3 -8 19 0 -11 -4 -9 -1 4 6 1 7 0 -8 -5 12 3 2 -3 8 0 8 2 -1 3 -3 -1 1 9
 3 5 -5 -> H & K
-1 -8 0 5 1 -5 -4 6 -7 2 -1 -4 -2 17 5 8 4 -2 15 6 -4 1 2 3 -6 -6 -4 0 4
 -23 -1 -5 -> Y & A
6 0 -45 2 3 7 10 -1 6 0 1 -1 2 -17 7 1 2 9 -11 3 -5 2 -4 6 2 9 0 -2 -2
 -19 3 -10 -> H & A
0 -8 12 -5 -14 -9 -2 1 -4 4 -1 11 -1 8 -3 -2 -1 2 2 1 -4 7 3 1 2 -5 -6
 -3 5 2 -3 -7 -> H & A
-3 0 22 -4 -7 -5 -5 0 2 2 -4 1 0 4 -11 -3 -4 -2 9 -2 1 -1 4 -14 0 -3 -6
 0 -1 15 -2 5 -> S & V
-1 0 30 3 -8 -8 -8 0 -4 3 -1 5 -4 2 -5 16 -1 1 4 3 4 5 -2 -1 -8 -9 -5 0
 9 6 5 -2 -> Y & K
-1 2 1 -2 -1 -4 1 2 1 0 1 -3 2 -2 -1 -4 -1 -2 3 -1 1 1 -1 -3 3 -1 -1 0 3
 4 0 5 -> H & V
-4 -6 33 -3 -8 -4 -9 -4 -3 4 -1 6 2 5 -7 9 -1 1 -2 2 1 4 2 -3 1 -6 -12
 -3 6 12 -3 -7 -> H & K
0 -1 3 7 3 4 -5 5 -2 3 -2 -3 3 4 8 19 0 5 2 6 -3 0 0 -6 2 -1 1 2 -1 -15
 -2 -7 -> Y & K
7 1 -2 -6 -6 1 6 -6 -4 0 0 -1 3 -5 -6 -12 3 1 -5 2 5 9 3 1 2 0 -1 -2 4 3
 -3 5 -> S & G
-1 0 -7 -3 -5 2 6 -1 8 -4 -3 0 1 -8 -1 -6 2 -2 1 1 3 2 0 -5 2 -3 5 -1 1
 1 0 1 -> S & V
-2 5 14 3 -1 -1 -2 1 1 0 -3 -2 4 0 -3 -5 -7 -1 4 -6 1 6 2 -19 2 -5 -5 3
 -2 -1 -2 4 -> S & V
2 -2 3 -3 -7 -3 -4 -3 -1 3 1 3 4 -2 -7 -2 -1 3 -9 -2 -3 1 1 -4 0 7 -1 -2
 -4 14 -1 -5 -> H & A
-5 -11 28 -4 -15 9 7 -17 3 4 0 10 3 -21 -10 8 7 7 -11 16 22 1 6 16 -2
 -21 -3 -2 24 0 0 1 -> S & A
0 3 0 3 0 -5 -3 2 -2 0 -2 2 -4 2 -1 0 -5 -1 -1 -4 0 -1 -3 -4 -1 5 1 0 0
 3 -3 0 -> Y & V
0 -8 46 -9 -25 7 2 -27 6 1 0 12 -1 -32 -18 0 12 0 -19 9 33 1 3 21 -5 -19
 2 -6 27 30 -1 11 -> R & V
8 4 1 -1 -6 5 8 -6 8 1 1 1 7 -15 -7 -1 -7 2 1 -6 2 1 2 -18 -2 -8 -2 2 2
 -5 3 2 -> S & V
-5 -9 4 -1 -4 2 -5 1 5 0 -2 4 -1 1 -5 17 5 5 -1 3 -3 5 1 14 6 4 -6 4 0
 -23 -5 -8 -> H & K
-2 -6 18 1 -5 -4 -9 6 -4 3 1 3 -4 17 -5 4 -2 -3 8 5 0 2 6 2 -2 -2 -7 -3
 1 11 -3 -8 -> Y & K
-3 -3 -8 -2 -6 -6 -5 7 -9 3 -2 -1 0 16 -5 -1 -3 0 2 1 -8 4 4 -6 2 6 -6
 -4 -7 2 0 -12 -> H & K
-2 -4 13 1 -8 -7 -5 0 -1 3 0 4 0 2 -5 9 0 1 -1 0 -4 7 0 1 1 2 -2 -4 8 5
 -1 -11 -> H & K
5 -6 8 -3 -8 3 3 -8 6 -1 0 4 -4 -20 -6 2 6 2 -9 2 9 1 -1 6 -2 -2 6 0 5
 16 4 7 -> H & V
6 1 -12 1 -2 -3 -1 7 1 4 1 1 0 3 1 9 -1 2 3 0 -10 0 -2 -5 4 5 -1 1 -3
 -13 4 -11 -> H & A
-5 -4 25 -5 0 -10 -7 1 2 -1 -2 0 -5 10 -7 -1 -2 -6 2 1 7 0 5 -11 -2 -5
 -3 3 3 14 -2 12 -> Y & V
-5 -4 29 -1 -13 -10 -7 4 -2 2 -1 4 -3 18 -12 0 -5 0 15 2 1 1 4 -15 -1 -8
 -9 4 -2 10 1 -1 -> S & A
-1 -2 -12 2 -5 -1 2 1 3 -4 5 1 0 -11 -2 6 2 0 1 4 -1 6 -1 2 3 -2 0 -4 5
 -14 1 -9 -> H & A
-2 -9 34 -3 -8 -1 -5 0 -1 3 -3 9 0 9 -9 8 4 -1 -3 7 10 5 8 6 0 -7 -4 -4
 12 17 -4 -1 -> R & K
-5 -12 17 -3 -7 -2 -5 -1 3 2 0 5 1 6 -8 6 0 -1 0 11 6 4 4 5 2 -2 -6 -5 7
 5 -3 -3 -> R & A
-6 2 25 -7 -12 -7 -2 2 7 2 -2 5 -1 10 -16 -4 -5 -1 6 -6 -1 2 7 -15 2 -4
 -10 3 -3 19 -4 -4 -> S & V
-3 -3 12 0 -3 -5 -6 4 -1 2 -2 2 0 8 -4 4 -2 -4 6 4 -1 1 1 -8 4 -5 -5 -5
 2 0 -3 -6 -> R & A
-5 0 48 0 -3 -6 -12 2 -14 4 1 -1 -1 25 -5 -7 -10 -9 18 -2 4 -1 4 -15 -13
 -13 -9 5 0 17 -5 9 -> Y & G
-7 -11 23 -1 -6 -9 -6 5 -3 4 -1 2 -2 29 -11 4 -6 -2 16 8 -4 -1 5 -6 2 -5
 -5 0 -5 9 -8 -8 -> H & A
-1 -5 13 1 -3 -1 -4 -2 -4 3 -2 4 1 3 -3 5 3 -2 1 5 3 2 4 9 -2 -5 -3 1 8
 7 -1 0 -> S & K
-4 -8 1 7 -6 -3 0 3 8 1 -2 2 -1 5 -5 7 2 2 3 9 2 6 3 1 4 -8 -2 -4 3 -12
 -3 -12 -> R & A
0 -1 16 8 6 -3 -10 5 1 -1 0 0 -3 7 1 19 0 0 8 2 -3 1 -3 -5 -3 -6 -2 2 2
 -8 3 -1 -> Y & K
-3 0 6 -3 -6 0 1 -2 1 -9 0 0 1 -3 -4 -10 -9 -2 5 0 2 -1 1 -4 1 -4 1 6 2
 6 -3 7 -> S & V
4 -1 0 -5 -9 -2 0 -2 -1 -2 1 2 1 -15 -6 -10 0 2 -9 -10 1 2 -1 -3 -1 3 1
 0 1 11 4 3 -> H & V
-1 0 3 4 8 -7 -7 9 4 -1 -3 -2 -2 15 3 4 -4 -4 6 0 -6 1 -3 -11 2 -4 1 9
 -10 -1 -3 -3 -> Y & V
3 -1 16 13 10 0 -10 7 -10 5 -3 0 -5 9 9 17 0 -3 10 0 -1 0 -6 1 -5 -4 -3
 4 5 -13 6 3 -> Y & K
-7 -5 29 -3 -12 -13 -9 5 4 3 -1 4 -4 20 -15 -3 -7 -4 9 1 1 1 4 -11 1 -2
 -8 -1 -2 18 -3 -3 -> R & V
-2 -8 6 0 -11 -1 -2 -2 4 4 0 4 -2 -1 -3 7 1 4 3 10 10 4 0 4 2 -7 -3 -3 3
 -5 -1 -6 -> R & A
1 -1 15 7 -4 -2 -9 0 -3 1 4 4 -4 1 -3 7 2 2 8 4 7 2 0 7 -4 -8 -4 -2 8 2
 2 3 -> Y & A
-4 6 38 2 -3 3 -7 -1 8 -2 -1 5 0 -2 -9 13 0 -1 2 3 11 0 0 -10 -3 -1 -5 1
 4 7 1 6 -> Y & V
1 -4 14 3 -12 -1 0 -2 4 -1 -8 8 -1 -7 -8 -1 -1 1 -7 0 8 0 3 -2 3 -2 -2
 -2 6 16 -4 -4 -> R & V
1 3 8 3 -3 -7 -6 1 12 1 0 -3 -3 -1 -1 2 1 0 -1 -5 -1 -2 -9 0 1 4 2 1 -3
 4 0 -2 -> H & V
-5 -10 32 -5 -15 -6 -3 -1 -6 4 1 7 1 25 -10 1 -5 2 16 14 3 1 11 -3 -1
 -16 2 0 -2 3 8 -4 -> S & A
1 -5 -11 0 -4 -5 -2 2 0 1 1 1 -3 4 1 1 1 2 5 1 -6 4 -3 2 7 1 0 -3 -1 -10
 1 -8 -> H & A
-2 -1 -6 5 1 -1 1 1 2 3 1 2 0 6 -1 6 1 -1 -5 3 -4 5 -1 1 3 7 -4 -5 -3 1
 -1 -7 -> R & K

0 -7 7 2 0 -3 7 -3 -1 -8 3 -2 12 2 -2 -1 -2 6 -3 1 -5 -6 -3 2 6 -1 -2 -5
 0 4 -14 6 -> Z483 & z587
-2 4 4 7 -11 -2 5 3 8 -4 5 7 -1 10 -7 -1 -3 -9 -1 -10 10 4 -5 -1 -1 -2 0
 0 -2 -6 18 6 -> z562 & z758
0 0 0 2 1 -3 6 4 2 -9 3 3 6 8 -7 -1 -2 -1 0 -1 0 -4 -5 3 0 2 2 -5 -6 1
 -4 8 -> Z483 & z517
-3 2 -2 -1 -5 0 2 3 5 -7 4 1 1 6 -10 0 2 -10 -2 -12 2 0 -3 1 -2 -2 7 -1
 -5 -6 6 8 -> z562 & z517
2 -3 4 2 -5 1 4 5 2 -4 2 2 -4 1 -6 1 0 -3 0 -12 5 -4 -2 -2 -4 4 -10 0 2
 -4 -7 3 -> z323 & z517
-2 1 -4 0 -6 2 3 5 2 -6 4 3 1 12 -4 -2 5 -9 -4 -8 12 3 -4 -1 -1 -3 -2 0
 -1 -2 11 5 -> z562 & z758
1 2 -2 4 -4 0 -1 1 4 -6 2 3 3 6 -5 -2 0 -5 1 -7 0 -1 -2 2 -3 0 5 -2 -5
 -4 8 11 -> z562 & z587
-7 1 5 2 -3 -6 1 -2 4 -6 6 -4 4 10 -9 1 0 -4 -1 -4 2 -4 -6 1 -1 0 -7 0
 -6 -1 -12 5 -> z323 & z587
5 -1 -5 2 -1 -6 9 9 2 -4 6 6 3 6 13 -1 -2 1 -2 -19 14 -1 -2 -2 -3 -3 -12
 -5 11 -4 -2 13 -> Z483 & z758
-2 0 5 -1 -5 3 6 1 7 0 2 -2 3 12 -11 -1 0 -10 -1 -8 6 -4 -2 -3 -1 1 -2 0
 -5 -4 6 9 -> z562 & z517
-3 0 1 3 -5 -2 6 6 6 -7 4 4 -8 7 0 0 -6 -5 -3 -18 15 -1 -2 -2 -3 -4 -15
 -3 5 -3 8 4 -> z323 & z758
0 -3 6 -3 -6 0 6 7 4 -2 1 2 -2 3 -11 -4 -6 -10 0 -8 -4 -3 -3 2 3 0 2 -2
 -7 -4 6 9 -> z562 & z517
1 -1 8 -1 -4 0 9 3 7 1 10 3 -2 13 -5 0 -4 -8 -2 -12 5 -2 -2 3 -1 -1 1 -2
 -5 -1 5 8 -> z562 & z517
1 1 0 6 0 -2 7 4 3 -2 2 4 -4 9 4 -2 -3 -4 -1 -16 18 8 -2 -1 1 -4 -1 0 3
 -6 17 0 -> z562 & z758
1 5 7 -2 -5 5 9 -1 3 -3 3 1 -4 5 -13 1 -1 -7 -3 -7 -2 -3 -2 4 0 1 3 -1
 -7 -2 6 7 -> z562 & z517
0 2 -1 -2 -6 -1 13 6 1 -8 0 6 2 5 -3 1 0 -8 0 -20 7 -4 -3 2 -4 -2 -1 -7
 0 -9 2 10 -> z562 & z517
1 -2 -4 3 -3 -3 14 8 5 -9 5 2 2 9 2 3 -3 0 -1 -12 10 8 -4 3 5 -1 15 -7
 -1 -1 9 3 -> Z483 & z758
-1 -4 11 2 -2 -4 5 -2 3 -6 3 -3 6 1 -4 0 -2 2 -1 4 -5 -8 0 2 2 1 6 -2 -9
 2 -11 5 -> Z483 & z517
0 1 0 9 -6 0 4 6 5 -4 1 2 0 -6 -4 -1 -1 -7 -3 -10 9 -3 -3 0 1 -2 -7 0 -1
 -4 7 4 -> z562 & z517
-1 3 5 -4 -7 -3 6 1 3 -1 2 2 -1 3 -16 -1 -1 -12 -2 -11 0 -4 -2 1 1 -1 -1
 -1 -10 -4 4 8 -> z562 & z517
0 1 0 -2 -4 -1 6 0 3 -8 3 0 3 9 -3 2 -3 -6 0 -4 8 3 -6 -1 1 0 11 -1 -5 2
 14 9 -> z562 & z517
0 2 6 5 -6 -6 4 1 7 -9 7 8 -1 21 2 0 -8 -7 -2 -24 18 -5 -4 1 -5 -4 -18
 -4 6 -5 -9 5 -> z323 & z758
-2 4 6 -1 -5 0 5 2 7 -1 5 5 -6 5 -10 1 -6 -9 -1 -9 -1 -5 0 2 -1 1 2 -1
 -4 -6 1 7 -> z562 & z517
0 -11 9 0 -3 -3 12 1 7 -6 8 -1 3 4 -7 1 -6 5 -2 -2 1 0 2 3 3 1 4 -5 2 3
 -4 14 -> Z483 & z517
-3 1 6 0 -4 0 9 5 2 -4 12 4 1 6 -7 -2 -4 -8 -1 -7 9 1 0 0 -1 -2 -9 0 -5
 -2 4 7 -> z562 & z517
-2 1 1 0 -2 0 5 0 5 -4 6 1 15 5 -9 -1 0 -5 -1 -3 -1 -2 1 2 -1 1 5 8 -4
 -4 -2 9 -> z562 & z587
-3 2 -3 -1 -5 0 4 6 2 -8 7 0 3 11 -6 -2 -3 -9 0 -7 7 2 -3 2 -1 -2 3 0 -4
 -4 11 8 -> z562 & z517
0 -2 13 4 -2 0 6 0 3 -2 -1 1 4 0 0 2 -5 4 1 -5 3 -6 2 1 -1 -3 -14 0 6 -1
 -19 3 -> Z483 & z517
1 -3 10 -3 0 1 5 0 -1 -5 1 3 11 -1 -8 -1 1 5 -2 0 -8 -9 4 0 -2 2 -11 -3
 2 3 -16 5 -> Z483 & z517
2 0 10 1 -2 -2 4 1 6 -5 4 0 1 3 -11 0 0 -5 -1 -10 -4 -9 -3 0 -2 -1 -5 -5
 -4 -2 -15 4 -> z323 & z517
-1 2 2 0 -3 1 4 -5 -1 -5 2 1 6 6 -4 -5 0 -2 -3 -1 3 1 -1 0 -1 1 5 0 -2
 -3 9 7 -> z562 & z587
4 -3 1 -9 1 -3 12 2 5 -10 6 1 7 0 -3 2 2 -2 -2 -15 -4 -15 -1 1 -5 -2 -4
 -8 4 -4 -19 7 -> Z483 & z587
